Below are the code and all the weights of a small trained network. Each question names an input and a class and asks about switching units off, where a switched-off unit gives its printed mean instead of its output.

import numpy as np


def w(rows, s, z=0):
    codes = np.array(rows[::2]) - 128.0
    scale = np.full(codes.shape[1], s)
    scale[-1] = z or s
    return codes * scale


def f(y):
    return np.maximum(y, 0)


def log_softmax(a):
    a = a - a.max(-1, keepdims=True)
    return a - np.log(np.exp(a).sum(-1, keepdims=True))


def net(x, mask):
    res = np.array(x, float).reshape(1, 7) / 4 @ E
    y = f(res @ A[0][:, :-1].T + A[0][:, -1])
    res = res + np.where(mask, y, B[0][:, -1]) @ B[0][:, :-1]
    return log_softmax(res[-1] @ U[:, :-1].T + U[:, -1])


A, B = {}, {}
E = w([
[254,55,146,105],'x0',
[87,202,87,93],'x1',
[15,18,177,56],'x2',
[182,242,231,80],'x3',
[180,71,118,69],'x4',
[75,136,146,202],'x5',
[99,151,5,70],'x6',
],0.0083)
A[0] = w([
[82,70,102,131,139],'neuron 0',
[133,152,65,74,213],'neuron 1',
[122,48,134,155,247],'neuron 2',
[110,144,208,188,252],'neuron 3',
[96,254,120,44,198],'neuron 4',
[160,174,219,60,202],'neuron 5',
],0.0096,0.0031)
B[0] = w([
[17,90,159,138,200],'neuron 0',
[120,117,3,96,205],'neuron 1',
[87,37,227,212,218],'neuron 2',
[133,157,252,159,231],'neuron 3',
[131,200,99,92,254],'neuron 4',
[195,184,178,55,241],'neuron 5',
],0.0074,0.0087)
U = w([
[133,148,226,48,153],'0',
[48,194,66,63,37],'1',
[183,63,177,152,85],'2',
[75,68,55,110,69],'3',
[243,160,83,113,98],'4',
[27,50,195,103,109],'5',
[75,82,78,142,254],'6',
[117,232,178,254,151],'7',
],0.0087,0.0041)

Each question gives the input, the list of numbers given to net, and the class t.
The units are the neurons (one row each of A and B). Each row of codes is followed by its name. A weight is (code - 128) times the scale printed after its matrix; where a second scale follows, it is the last column's (A, B and U).
mask holds one flag per neuron, in row order. A switched-off neuron (its flag False) gives its mean, the last column of its row in B, instead of its output. The means were averaged over made-up inputs and are rounded, as every weight is.
A unit's drop is (log p(t) with every unit on - log p(t) with that unit switched off) / (log p(t) with every unit on - log p(t) with every unit switched off).
The circuit of an input: a set's keep is (log p(t) with only the set's units on - log p(t) with every unit switched off) / (log p(t) with every unit on - log p(t) with every unit switched off). Starting from all 6 units, units are removed one at a time, each time the one whose removal leaves the highest keep (on an exact tie, the one counted first), for as long as the keep stays at least 0.8.
units of the circuit, in order: the units of the circuit, biggest drop first
k most important neurons: the k neurons with the biggest drops, biggest first
drop when u is switched off: that unit's drop, to one decimal
input [4,-2,3,-6,6,4,5], class 5: units of the circuit, in order -> neuron 2
input [8,-7,4,-7,2,-7,4], class 5: units of the circuit, in order -> neuron 2; neuron 0
input [-1,-3,-7,-5,2,5,3], class 3: 2 most important neurons -> neuron 3; neuron 5
input [-5,8,-4,-2,6,0,-5], class 1: units of the circuit, in order -> neuron 2; neuron 3
input [3,0,-6,4,-1,8,5], class 4: units of the circuit, in order -> neuron 2; neuron 0
input [-4,-3,7,4,3,-1,8], class 1: 2 most important neurons -> neuron 4; neuron 2
input [-2,8,1,6,-3,-7,0], class 1: 2 most important neurons -> neuron 4; neuron 1
input [6,2,6,2,-3,3,8], class 3: 3 most important neurons -> neuron 3; neuron 5; neuron 1
input [5,-1,4,5,6,-2,6], class 4: drop when neuron 4 is switched off -> 0.0
input [-8,-6,-1,-7,-6,-3,-3], class 5: drop when neuron 4 is switched off -> 0.2
input [6,3,0,-7,6,1,-2], class 5: drop when neuron 3 is switched off -> -0.1
input [7,-1,2,-7,3,-6,0], class 5: drop when neuron 3 is switched off -> -0.1
